Below is a small trained network, with its code and all its weights. Each question gives an input and a target symbol and asks what happens when units are switched off, that is, made to give their printed mean instead of their output.

import numpy as np


def w(rows, s, z=0):
    codes = np.array(rows[::2]) - 128.0
    scale = np.full(codes.shape[1], s)
    scale[-1] = z or s
    return codes * scale


def norm(h):
    return h / np.sqrt((h * h).mean(-1, keepdims=True) + 1e-5)


def f(y):
    return np.maximum(y, 0)


def softmax(a):
    e = np.exp(a - a.max(-1, keepdims=True))
    return e / e.sum(-1, keepdims=True)


def log_softmax(a):
    a = a - a.max(-1, keepdims=True)
    return a - np.log(np.exp(a).sum(-1, keepdims=True))


def net(x, mask):
    ids = ['αβγδεζηθλμξπστφψ'.index(c) for c in x.split()]
    T = len(ids)
    res = E[ids] + P[:T]
    u = 0
    for l in range(2):
        q, k, v = (norm(res) @ M[l].T for M in (Q, K, V))
        z = softmax(np.where(np.tri(T) > 0, q @ k.T / 3**0.5, -1e9)) @ v
        res = res + np.where(mask[u], z, O[l][:, -1]) @ O[l][:, :-1]
        u += 1
        y = f(norm(res) @ A[l][:, :-1].T + A[l][:, -1])
        res = res + np.where(mask[u : u + 8], y, B[l][:, -1]) @ B[l][:, :-1]
        u += 8
    return log_softmax(norm(res)[-1] @ U[:, :-1].T + U[:, -1])


Q, K, V, O, A, B = {}, {}, {}, {}, {}, {}
E = w([
[127,198,168],'α',
[148,129,195],'β',
[153,122,206],'γ',
[154,124,190],'δ',
[140,111,185],'ε',
[147,123,199],'ζ',
[138,176,184],'η',
[3,107,119],'θ',
[142,120,190],'λ',
[141,119,190],'μ',
[148,122,191],'ξ',
[173,216,24],'π',
[149,134,197],'σ',
[151,133,206],'τ',
[156,120,196],'φ',
[151,140,193],'ψ',
],0.0036)
P = w([
[252,88,236],'0',
[117,219,224],'1',
[116,181,188],'2',
[122,148,170],'3',
[128,126,156],'4',
[138,97,144],'5',
[149,76,138],'6',
[153,67,124],'7',
[156,54,114],'8',
[158,42,106],'9',
],0.0023)
Q[0] = w([
[92,88,147],'0.h0',
[184,122,2],'0.h0',
[111,82,235],'0.h0',
],0.0048)
K[0] = w([
[72,65,141],'0.h0',
[235,184,89],'0.h0',
[6,29,221],'0.h0',
],0.0026)
V[0] = w([
[2,100,169],'0.h0',
[213,148,63],'0.h0',
[32,155,62],'0.h0',
],0.0034)
O[0] = w([
[174,116,64,118],'0.h0',
[86,89,188,84],'0.h0',
[100,3,87,3],'0.h0',
],0.004,0.0027)
A[0] = w([
[145,202,126,44],'0.n0',
[235,153,180,206],'0.n1',
[52,67,243,189],'0.n2',
[115,195,196,132],'0.n3',
[216,90,193,1],'0.n4',
[96,76,254,181],'0.n5',
[110,89,209,160],'0.n6',
[185,133,207,189],'0.n7',
],0.0036,0.0013)
B[0] = w([
[120,80,44,159],'0.n0',
[72,182,49,253],'0.n1',
[184,228,131,173],'0.n2',
[174,81,2,208],'0.n3',
[81,148,99,173],'0.n4',
[128,185,93,197],'0.n5',
[130,186,99,171],'0.n6',
[103,164,52,230],'0.n7',
],0.003,0.0046)
Q[1] = w([
[43,102,2],'1.h0',
[56,232,17],'1.h0',
[63,199,8],'1.h0',
],0.004)
K[1] = w([
[42,50,85],'1.h0',
[69,45,171],'1.h0',
[2,93,150],'1.h0',
],0.0053)
V[1] = w([
[253,166,205],'1.h0',
[136,80,74],'1.h0',
[128,178,167],'1.h0',
],0.0058)
O[1] = w([
[87,253,46,183],'1.h0',
[171,134,186,34],'1.h0',
[65,124,63,251],'1.h0',
],0.0058,0.0023)
A[1] = w([
[114,70,184,103],'1.n0',
[185,54,166,151],'1.n1',
[1,120,56,152],'1.n2',
[59,176,77,226],'1.n3',
[153,63,28,99],'1.n4',
[183,174,135,4],'1.n5',
[163,83,146,94],'1.n6',
[170,67,95,72],'1.n7',
],0.0055,0.0022)
B[1] = w([
[169,194,58,133],'1.n0',
[88,192,62,137],'1.n1',
[139,51,203,220],'1.n2',
[118,46,173,255],'1.n3',
[63,160,255,159],'1.n4',
[203,63,115,128],'1.n5',
[92,150,63,132],'1.n6',
[90,113,84,134],'1.n7',
],0.0039,0.0068)
U = w([
[139,104,157,91],'α',
[141,116,154,56],'β',
[141,120,151,53],'γ',
[52,105,74,153],'δ',
[137,103,150,89],'ε',
[143,115,146,43],'ζ',
[136,116,153,64],'η',
[255,140,128,190],'θ',
[138,115,151,56],'λ',
[138,117,154,59],'μ',
[82,103,117,80],'ξ',
[122,96,155,112],'π',
[144,120,150,50],'σ',
[142,117,144,58],'τ',
[84,199,85,254],'φ',
[144,116,150,52],'ψ',
],0.017,0.0066)

Each question gives the input, a string of symbols that net reads in full, and the target symbol t.
The units are the heads (3 rows each of Q, K, V and O) and the neurons (one row each of A and B). Each row of codes is followed by its name. A weight is (code - 128) times the scale printed after its matrix; where a second scale follows, it is the last column's (O, A, B and U).
mask holds one flag per unit, layer by layer, with each layer's heads first. A switched-off unit (its flag False) gives its mean, the last column of its rows in O or B, instead of its output. The means were averaged over made-up inputs and are rounded, as every weight is.
A unit's drop is (log p(t) with every unit on - log p(t) with that unit switched off) / (log p(t) with every unit on - log p(t) with every unit switched off).
The circuit of an input: a set's keep is (log p(t) with only the set's units on - log p(t) with every unit switched off) / (log p(t) with every unit on - log p(t) with every unit switched off). Starting from the 12 units with the biggest drops (on a tie, the unit counted first), units are removed one at a time, each time the one whose removal leaves the highest keep (on an exact tie, the one counted first), for as long as the keep stays at least 0.8.
units of the circuit, in order: the units of the circuit, biggest drop first
unit that matters most: the unit with the biggest drop
top k neurons: the k neurons with the biggest drops, biggest first
k most important neurons of layer l: the k neurons of layer l with the biggest drops, biggest first
drop when u is switched off: that unit's drop, to one decimal
input η π τ η α π α μ δ, target φ: units of the circuit, in order : [0.n2; 0.n5; 0.h0; 0.n6]
input ζ α α π σ δ ζ μ ε β, target φ: unit that matters most : 0.n2
input θ ξ ε δ π η λ, target θ: units of the circuit, in order : [1.h0; 0.h0; 1.n2]
input ε λ π α μ π ε η π ξ, target φ: top 4 neurons : [0.n2; 0.n5; 0.n6; 0.n0]
input π δ φ π γ ε λ σ, target φ: units of the circuit, in order : [0.n2; 1.h0]
input λ δ β π ε ξ π φ δ ψ, target φ: units of the circuit, in order : [0.h0; 1.h0]
input θ μ ζ α π φ δ, target θ: units of the circuit, in order : [1.h0; 0.h0; 1.n2]
input ξ ξ δ σ η θ ψ θ β, target φ: top 3 neurons : [1.n1; 1.n3; 1.n2]
input θ ψ ε, target θ: top 2 neurons : [0.n2; 0.n1]
input σ α ζ π α, target δ: 2 most important neurons of layer 0 : [0.n2; 0.n0]
input γ ψ θ θ γ η α η α ξ, target φ: top 2 neurons : [1.n1; 1.n3]
input θ α α γ π δ φ α σ ξ, target θ: top 2 neurons : [0.n2; 0.n5]
input φ α π σ τ ε γ λ, target φ: units of the circuit, in order : [0.n2; 1.h0]
input θ π λ π φ π α δ ξ σ, target θ: top neuron : [0.n2]
input α η α π ζ δ α λ, target φ: top 3 neurons : [0.n2; 0.n5; 0.n6]
input θ τ φ φ μ π τ θ γ, target φ: top 3 neurons : [1.n1; 1.n3; 1.n2]
input π ξ ξ μ δ η φ ζ ξ ε, target φ: top 3 neurons : [0.n2; 0.n5; 0.n6]
input θ α φ ζ τ μ, target θ: top 3 neurons : [0.n2; 0.n5; 1.n2]
input θ μ τ ε ψ π π α, target θ: top 3 neurons : [0.n2; 1.n2; 1.n3]
input θ δ θ ψ ε π θ ε π, target θ: units of the circuit, in order : [1.h0]
input ζ η τ α α, target δ: 2 most important neurons of layer 1 : [1.n3; 1.n2]
input π α ξ ξ ψ μ α ζ φ, target φ: drop when 0.n5 is switched off : 0.2
